Each row of numbers belongs to one of the elements below and depends on some of the facts about them. Some rows are named. Which element is each other row?

How the elements are related:
plaster: belongs to class; rabir: hangs directly under; platre: points at
[vatal, plison, zostam, nekles, vetritrar, skiplin, flopom, skuplu, breplik, grogir, dreba, zifle, fitri, fiskeko, tubrek, naklos, mikon, sistus, vamuplam, zagek, flegrim, lovuk, gadri, ronagrak, kastu, pubros, sosti, klikidra, fostestuk, stogi, drobem, lasarem, gabur, flibu, rulor, rokluma, batru, brepe, deri, flimo, gostes, vidrok, skulim, staskuzek, bodrok, drusku, zosusker, patre, kuplu, brakes, klatrum, popan, drasken, grugrobrum, rulu, kigrifla, stozer, tekla, staplol, flunova, vatrebron, klotom, fliken, lobim, tagregir, gisem, lizo] plaster 64
[stidrovon, bukla, skanam, kamam, stiplas, povu, reklo, pagra, talin, nuvir, godran, luflo, feske, lamu, stedru, giman, vudur, nurim, zunam, traplas, tisok, bevo, fatras, suter, grubrunas, beko, grodru, sovegan, runer, daplar, rima, koladom, fubroklas, brara, zistok, logus, plitobren, kleplin, sureson, bigur, kivam, stoflam, dreper] plaster 518
[vatal, godran, flegrim] rabir totrotul
[stidrovon, zifle, fiskeko, gabur, rulor, daplar, dreper] rabir danak
[plison, giman, skulim] rabir brigri
[bukla, flopom, drasken, flunova, plitobren] rabir gresoplor
[zostam, skanam] rabir tredra
[nekles, beko] rabir sigan
[vetritrar] rabir grodrar
[skiplin, kastu, stogi, stozer] rabir zogok
[kamam, sosti, fubroklas] rabir gobin
[skuplu, zistok] rabir bobol
[breplik] rabir debritim
[stiplas, povu, lamu, fatras, kigrifla, klotom, lobim] rabir klaram
[grogir, dreba, lovuk, vudur, kleplin] rabir resto
[reklo, deri] rabir tropur
[pagra, runer] rabir dritom
[talin, drobem, suter, bigur] rabir satron
[fitri, stoflam] rabir bitik
[tubrek, zagek, kuplu] rabir traklifli
[nuvir, feske, batru, vidrok] rabir zufu
[luflo, mikon, traplas, brakes] rabir trugren
[stedru, ronagrak, zunam, staskuzek, kivam] rabir stodru
[naklos] rabir sivel
[sistus, vamuplam, pubros, sureson] rabir toflel
[gadri, tisok, drusku] rabir pigri
[nurim, klikidra, flibu, gostes, rulu, brara] rabir ploflok
[fostestuk, patre, fliken] rabir drures
[lasarem] rabir tefus
[bevo, logus, tagregir] rabir ladrego
[rokluma] rabir flasti
[brepe, koladom, gisem] rabir bogil
[grubrunas] rabir kikin
[flimo, klatrum] rabir mufus
[grodru] rabir brastar
[sovegan, bodrok] rabir brizaker
[zosusker, tekla] rabir basus
[rima, grugrobrum, staplol] rabir tistam
[popan] rabir tutok
[vatrebron] rabir kledre
[lizo] rabir grosos
plison platre [staplol, stiplas, pigri, kikin]
bukla platre [kigrifla, kleplin, zifle]
nekles platre [trugren, vatrebron, bobol]
skiplin platre [vidrok]
skuplu platre [stedru, trugren]
breplik platre [klatrum, patre]
grogir platre [brara, povu]
fitri platre [bitik, sosti]
fiskeko platre [gresoplor, naklos, gabur]
nuvir platre [flegrim, satron, stidrovon]
ploflok platre [sosti]
feske platre [zifle, vidrok, skanam, tisok]
vamuplam platre [suter]
zagek platre [pagra, tropur]
tutok platre [kigrifla, vatal, zostam, trugren, rokluma, fubroklas]
nurim platre [kuplu, luflo, flasti]
sivel platre [lovuk]
zunam platre [gobin, kastu, fubroklas]
basus platre [drasken, flimo, gadri]
flibu platre [vatal, kuplu]
toflel platre [bodrok, rokluma, bobol]
staskuzek platre [popan, tropur]
rima platre [mikon, danak, sureson, zosusker, naklos]
brakes platre [drusku, daplar, fostestuk]
rulu platre [tefus]
zistok platre [flimo, zogok]
stozer platre [vatal, kivam]
logus platre [tefus, zufu]
flunova platre [pubros, flasti]
klaram platre [gostes, flimo, rulor, brastar]
plitobren platre [fatras, drobem, reklo, brepe, talin, fubroklas]
tagregir platre [giman]
gisem platre [flegrim, stiplas, dreba]
dreper platre [lobim, lamu]

Some elements and their rows:
[ -3  -2  -1  -9   3  -2   3   0   4  -7   4 -10  -2  -5   5   0  -9  -8
  10   1  -7   1  14  -2   0  -2  -5  13  -2  -1  -5  -2  -1   0   2   2
   3] : flasti
[ 0  0 -5 -3 -7  4  8  1  2  6  0  8  4  0  5  1 -5  1 -8  5  3  2 -2  2
  3  2 19 -4  0 -7 -3 -5 -3 -6  3 -1 -4] : fubroklas
[  1   2  -1  -5   0   0  -6   1   0   2   0   1   0   1   1   0  -3   1
  -1  -4   3   0  -2  -3   0   0 -14   0   0   0   0   1   1  -3  -1  -1
   1] : fostestuk
[ 0 -3 -5 -4 -1  4  3  1  3 -3 -2 -1  1 -1  6  1 -6 -5  1  5  0  1  8  3
  2 -1  2  3 -1 -6 -3 -4 -3 -6  4  3 -2] : vatal
[-2  1  4 -2 -2 -4  2 -1  3  0  4 -3  0 -2  0  0 -1  1  2 -1 -4  0 -1 -3
  0  1  2  2  1  3 -2  1  1  3 -1  0  2] : tredra
[ 0  1 -1 -1  2  1 -3  1  0  1 -1  2  0  1 -1  0  0  0 -1 -1  2  0 -2 -1
 -1 -1 -6 -1  0  0  1  0  1  0 -1  0  0] : grugrobrum
[ 7  4  0  1  4 -3  5 -1  1 -2  8 -3  2 -3  2 -7  1  3  5  0 -8 -1  7 -8
  7  2 26  5  2  1  1  1  0  1  2  1  4] : satron
[ -1   1  -7  -1   4   0   1   1  -5  -8  -6  -4  -1   4   4   3   5   3
  -6  -1  -2   4   8 -12  -5   5   1   5   6   3   0   1  -2  -1  -4  -1
  -2] : sureson
[ -4  -3  -3   6   8  -2   2   0  -5 -11  -9   4  -3   3  -6   4  12   2
  -6   3   1   4   2  -8  -7   3   6  -1   4   5   2   1  -1   7  -5  -1
  -1] : rima
[  0  -4  -6   1  -1   2  -1   2  -2  -3   0 -12   2  -3   2   2  -7  -2
   1   6   5   2   6   4   2  -5  -8   1  -6  -2  -3  -3  -4  -3   3   2
  -2] : kivam
[ 0 -2 -3  0 -3  3  4  0  2  0 -2  2  1 -1  3  2 -2 -1 -2  5  1  1  2  3
  2  0  7 -2  0 -4 -1 -3 -2 -4  3  2 -2] : vatrebron
[ 0  1  0  0  2  1 -3  1  0  1 -1  2  0  1 -1  0  0  0 -1 -1  2  0 -2 -1
 -1 -1 -7 -1  0  0  1  0  0 -1 -1  0  0] : grubrunas
[  3  -6   4  10  -2   4   5  -3  10  -3  -7   8  -1  -2  -2   8  10   1
  -1   7   5  -1  -6  10   0   0 -12  -8  -4  -2   2   2  -1  -1   1   7
   0] : bukla
[-2  1 -3 -1 -5  2  7  1  1  8  1 13  4  0  2  0 -3  2 -9  3  4  2 -7  0
  2  2 21 -6  0 -5 -2 -4 -2 -3  2 -3 -4] : brepe
[  5   1  -4  -4  -1  -2  -3   1  -3   1   1   8   1   2  -1  -2  -1   1
  -2 -10   0   0  -2   7  -3  -2 -19   4   1   0  -3   1   1  -4  -1   1
   0] : daplar
[-1  2  0 -3 -2  0 -4  1 -3  1 -2  1 -5 -1  0  1 -7  3  3 -7  2 -1  2  2
 -1  1  4  2  1 -1  3  0  0 -5 -2 -2  0] : lamu
[-4  1 -2 -1 -8  2  8  1 -2  7 -1 14 -1 -2  0  1 -8  5 -5 -1  4  1 -2  5
  1  3 36 -5  1 -6  2 -5 -3 -5  1 -5 -4] : fatras
[-6  0  2  9  0  6 -3 -2 -3  7 -1 -7  1  4 -1 -2  3 -6 -1  1 -2 -3  0 10
 -2 -5 -6 -4  3  1  3  2  1 10 -3 -6 -6] : zistok
[  1   2  -1  -3   1   1  -5   1   0   2   0   0   0   2   1   0  -2   0
  -1  -3   2   0  -1  -3   0   0 -11   1   0   0   0   1   1  -3  -1   0
   0] : patre
[ 0  1  0  0  2  1 -3  1 -1  0 -1  2  0  1 -1  0  0  0 -1 -1  2  0 -2 -1
 -1 -1 -6 -1  0  0  1  0  1 -1 -1  0  0] : lasarem
[ -3   3  -1   4  -2   7  -4  -1  -3   8   1 -12   1   4   6  -2  -2  -6
  -2  -3  -3  -2   4   7  -1  -3  -9   0   4   0   2   2   0   3  -2  -6
  -7] : gadri

Rows to name:
No name comes twice in this set of rows, the named rows included.
[ -3  -5  -2   2  11   4   2  -1   6  -5  -2  11  -5  -3  -3   4   0  -9
   6   2   4   0   6   4  -3  -6 -16   6  -8  -2   0  -1  -2   3   0   2
   5]  flunova
[-3  0  1 -3 -8 -2 12 -1  5  4  5  5  3 -3  3  0 -4  2 -4  4 -2  2 -3 -1
  2  3 25 -1  1 -2 -4 -3 -1  1  2 -1 -2]  gobin
[ -2   2   1   5  -3   6  -7  -3 -11  17  -1 -15   2   5   6   0  -1  -9
  -1  -4  -4  -3   0   5   0   0  -4   5   1  -1   2   1   0   2  -1  -7
  -5]  gostes
[ -5  -4   1   8  -1   3  13  -2   6   8  -1  30   1  -2  -7   4   6   2
 -10   6   9   1 -14   5  -1  -1  21 -10  -6  -4   1  -2  -2   6  -1  -3
  -1]  plitobren
[  3   0 -10   0   2  -3   2   0 -10  -8  -4   3  -2   4   2   1   6   3
  -7  -7  -4   4   7  -1  -7   3  -6   8   5   2  -3   2  -2  -2  -4   1
  -2]  gabur
[ -5   3   3   2  -6   3   1  -3  -1   8   6 -18   1   0   7  -3  -3  -4
   2  -2  -9  -2   6   5   0  -2  -1   4   5   2  -1   3   0   8  -2  -6
  -5]  brastar
[-12  -1  10  10  -7   1   4  -3  -4   4   0  -8  -7  -3  -5  -1  -5  -1
  10  -3  -7  -4   8  16  -3  -1  26   0   6   3   7   2   1  12  -5  -8
  -7]  klaram
[  5  -3   4   5  -4   1  -4   0   6  -6  -8  -6   1   2  -2   4   7   2
   2   6   1  -2  -3   6   2   1 -18  -9   3   2   2   2   2  -4   2   8
  -1]  skiplin
[  1   0  -2   4   0  -1  -6   2  -5   1   1 -11   2  -1  -2   1  -3   3
  -1   0   6   1  -2   0   0  -4 -15  -2  -4   3   0   1  -1   0  -1  -1
  -1]  ronagrak
[  4  -5   6   8  -3   1  -4  -1   7  -8  -9  -4   1   1  -5   5  10   2
   2   9   2  -2  -5   8   2   1 -16 -11   3   2   3   2   2  -1   2   9
  -2]  feske
[-5 -5  5  2 -3 -2 11 -1  8 -4 -1  6  2 -4 -5  1  2 -2  2 12 -3  1  0  3
  2  1 20 -5  2  0 -2 -3  0  7  3  3 -1]  toflel
[-1  3  3 -9 -4 -4 -1  0  4  3  6 -3  0 -2  3  0 -6  3  2 -5 -3  0 -3 -6
  0  1 -8  4  0  2 -3  2  2 -1 -1 -1  3]  tropur
[ 1 -1  2  0  2 -1 -7 -1 -8  8 -3 -1  1  2 -1  3  1 -4 -1 -3  1  0 -6 -3
  0  2 -2  4 -3 -1  1 -1  1 -2  0 -1  2]  klikidra

Now the same elements, written a new way:
Some elements and their rows:
[ 10  16  -2 -20 -15 -22  16   8  18  -8  -5 -16  15 -10   2  14  -4 -10
 -12  17  14  -6  -5  -9  -1   3] : dreper
[  7   4   2  -6   7 -11  14  -3   2   2   0   7   1   1   4   5   3  -6
  -1   4   2   1  -8  -5  -2   2] : bevo
[ -2   0   2 -13  10  -7  25  14   4  25 -18 -13  15   4  -3 -12  16  -5
  12  -1 -10  -7  -8  -2  -1   2] : lobim
[  7   4   2  -6   6 -11  14  -4   2   2  -1   7   1   1   4   5   4  -6
   0   4   3   0  -8  -5  -1   2] : skulim
[ 11 -11  19  -4  14  -7   8  -5  10  -3 -11  13  19 -14  16 -10 -13   1
  29   1   1  25 -11  -3   1  -5] : flegrim
[ 18  12  -3  -3  -4 -10  10 -29 -12  -5  14  -8   3 -13   1  16  16   3
  -9  14  -3  -7  -8 -11  13 -21] : nekles
[  7   3   3  -6   7 -10  14  -4   2   2  -1   7   1   1   4   5   3  -6
   0   4   2   0  -8  -5  -2   2] : grugrobrum
[-15   2  16  -8   9 -11  17 -28   6  -2   6 -15 -11  -8  14   2  16   0
  -1  13   5   1  -2  -3 -18  10] : vudur
[  3  11  10 -11  12   5 -11 -19   0  12  27   6  11   6 -14  -3   9  -5
  10  -8  -8  20  23  -8  10 -31] : trugren
[  0   3   3  -3   1  -7  -3   5  14   7  14  -3  -6  20  -8   3   1  -2
  11  10   2  13   2 -13   0 -10] : drures
[ 19  -2 -20  -7  26 -18   5 -27  -5  -9   4 -35   3  -2 -14  18 -15  -5
 -10  15   2 -16 -25  -4  -7 -13] : flunova
[  2   9  10  -9   9   4  -9 -14   2  11  25  -3   9   7 -14  -1   8  -5
  11  -3  -6  20  18  -8   5 -28] : bobol
[  8   4  -4  -2  -2 -16  15  -4   2  -2  -2  -2  -5   4   6  11   5  -3
  -4  16   4  -8 -14 -11  -1   1] : breplik
[-16  17  16   1  14   4  12 -31   2  -5   9 -10  -3 -20  12 -14  39  -4
  -8   3   4   7   8   4 -17 -17] : kleplin
[-12  10   5 -19 -17 -17   1  16  28  10  31 -14  28   7 -21  10  -4  -6
  -4 -27  10  36  -9  -7  -9   4] : danak
[ 14   6  12  -6 -10   1  14  37   6  27  17 -45 -21  16 -20   0  17  14
   9  44  -3   2 -22  -6  24   5] : klaram
[ 12  -9  16  -3  12  -8   8  -4   9  -4 -10  11  16 -12  15  -7 -10   2
  25   4   1  20 -13  -5   2  -4] : staplol
[ 10   6  21 -11  10   7   1  24   8  17  26  -1 -19  17 -16  -2  -3  -2
   7  18   4  22   0   1  12   9] : zogok
[  3  20   2   8  16   4  11   7   7  -1  -5  25   5  -6   3 -19  29 -12
  -8  -9   6  11  -1   6  -4 -22] : vidrok
[ 18   2 -11  -6  -8 -12   4  12 -11 -17  -2   3   0   3   3   5  17  -1
  11  15  -4  -9  -4  -5 -24  22] : rulu
[ -4   2   4  -6   6  -5  -3   9  16  10   9   0  -5  25  -8  -1  -1  -8
  13   5   2  13   9 -12  -6  -7] : bitik

Which element is each row?
No name comes twice in this set of rows, the named rows included.
[  4   4  13 -24  -2   7  19 -10 -16  35 -10 -15  27   6   9 -11  20  -5
   5 -10 -15  -8   4 -20   9   0]  fatras
[ 11  13   7 -12  11   2   7 -30 -14   4  12   4  16 -13  -1   2  14  -8
  -4  -7  -6   3  11  -4   6 -21]  zostam
[  8   7   6 -16  23  -3   7 -30  -9   5  13   9  17 -15 -10   5   6 -11
   3 -11 -10   3  16   5   3 -19]  vatal
[ -4  -2  -1 -13  23 -14  -5  -9  15   7  21  -5   1  10 -29  12 -10  -8
  24   6  -9  10  20   3  -3 -19]  flasti
[ 17   1  10   4 -26   8  18 -27 -26   7   0 -14  -1  -4  11  35   5 -15
  -2   6   1  -8  -1 -17   3 -26]  zunam
[ 10  10  16 -21   9  10   5 -32 -19  14   9  12  21  -3   9  -3   8 -13
  -5 -18  -6   5  19 -13   5  -9]  fubroklas
[  9   6  -8  -1  -2 -20  17  -4   3  -2  -4   7  -9   6   8  13   5  -2
  -6  17   5 -12 -15 -13   4   2]  brakes
[ 18   8  14  -3  -7   1   3  23   5   9  29 -22 -30  16 -15  10   2   7
   0  40   7  11 -15  -6  17   7]  basus
[  5   0  -3 -13  25 -20  14 -15   4   1   6  14   3  -7 -12  13  -6 -10
   8   1  -6  -3   5   7   1  -5]  pubros
[ 22  19 -15  11  11   4   1 -21 -12 -12   2 -31   6  -5   1  -6  21  -4
 -29   9  10  -6 -30 -11  -3 -36]  bukla
[  6 -15  19  -8  12  -5  18  11  11  16 -26 -12  33 -15  10 -23   1   8
  41   3 -12  17 -18  -3   6  -7]  stiplas
[ 13  15  -5   0 -15  -6  -9 -28  -6  -1  31 -23  -3   5 -10  16  20   9
  -2  24  -4   0   4 -24  18 -41]  tutok
[ -8   2   4  -9  10  -4  -3  10  18  13   4   5  -4  29  -7  -4  -3 -12
  15   2   1  11  15 -12 -11  -5]  tropur
[-13   3   9  -4   1 -17  19 -29   6  -7   5 -21 -17  -6  16   9  18   4
  -4  24   7  -8  -9  -8 -15   9]  grogir

The same elements again, as new rows of numbers:
Some elements and their rows:
[-34  -7 -13  30  17 -16  29  11  10  26  24   3  12] : dreba
[-10  -4 -11   7 -16   0  30  11  -5 -12  26 -14   3] : resto
[  9 -18 -32  18  25 -19  18   5  20   6   0   7  15] : kikin
[-11  -9 -17  21  29 -17   8   0  17  25   0  10  10] : staplol
[-28   2   0   4  -4   4 -12 -28  18 -37  12  -2  25] : dreper
[  9  24  17  15  16  20  15   9   6  -5 -21   1   2] : povu
[ 39  55  -4   9  -7  47  34 -39  -8 -50   7   2  -9] : klaram
[ 17  16  18   6   5 -10  43  -3  -7  -7  -7 -17 -34] : flimo
[-23 -11  12   6   8 -15   5   0  21 -28  -6 -12  17] : daplar
[  3  16   5 -29   3  12 -42 -17 -24   9   8  21   0] : zunam
[  6  -3  38 -26  10 -18 -10  36 -28  18 -13  15  -6] : fubroklas
[  3  20   2 -31   1  17 -48 -26 -25   7  12  25   2] : plitobren
[-7  2 -2  2  1  1 -2 -5  2  7  3 -3 -3] : traplas
[ 20 -18 -13  18 -41  11   3 -11  12  -2  -6  22   4] : ploflok
[-17 -27   3   5 -17  -3  -4  27  22   0 -21 -40  -3] : naklos
[ 28   7  -5   1  -1  -7  38  -5  -5 -20   0 -17 -21] : zogok
[ -9   9 -10   4  -7  14 -10 -22   3  -2  12   2   3] : breplik
[-7  2 -2  2  2  1 -1 -5  1  6  3 -3 -3] : batru
[-18 -22   0   4 -16   0  -8  20  18   2 -15 -37  -3] : sureson
[-6  2 -1  3  1  1 -1 -4  3  4  1 -2 -1] : tekla
[-6  2 -1  3  1  1 -2 -5  2  5  3 -2 -2] : kamam

Name these rows:
No name comes twice in this set of rows, the named rows included.
[ 13 -12 -15   2   2  -9  14   9   6  -8  -3 -11  -1]  zufu
[-41 -13  -4   3 -27  15 -27 -18  30 -45   5 -28  28]  fiskeko
[-27  -1   8  12  -8  -6  27  17  -5   8  19 -15  -4]  lovuk
[ 19  -6 -23  -8   7  -5  -4  -6   4  -6  -3  -6  -2]  stodru
[-18   4 -35  23  20   6 -10 -32  17  19  22  23  22]  gisem
[ -4  -7   4   6   7 -10   9  10   6   9  -8  -9  -7]  sosti
[ -4   9 -18  -3   4  11 -23 -28   4   5   7  -1  -2]  staskuzek
[-16 -38  -5   1 -18 -10   1  18  36 -54 -16 -43  23]  danak
[ 18  26  48 -14  18  13  -2  33 -25   2 -25  23   2]  kigrifla
[-33  12  -5  11 -20  16  12 -10  -6   0  37  -7   3]  grogir
[ -3  16  12 -22 -10  16 -30 -11 -25   2  15  23   5]  nekles
[ -3  13  12 -20  -7  12 -27  -8 -22   3  12  21   4]  skuplu
[-33 -26  11   6 -10 -10  -7  12  32 -35 -15 -35  20]  gabur

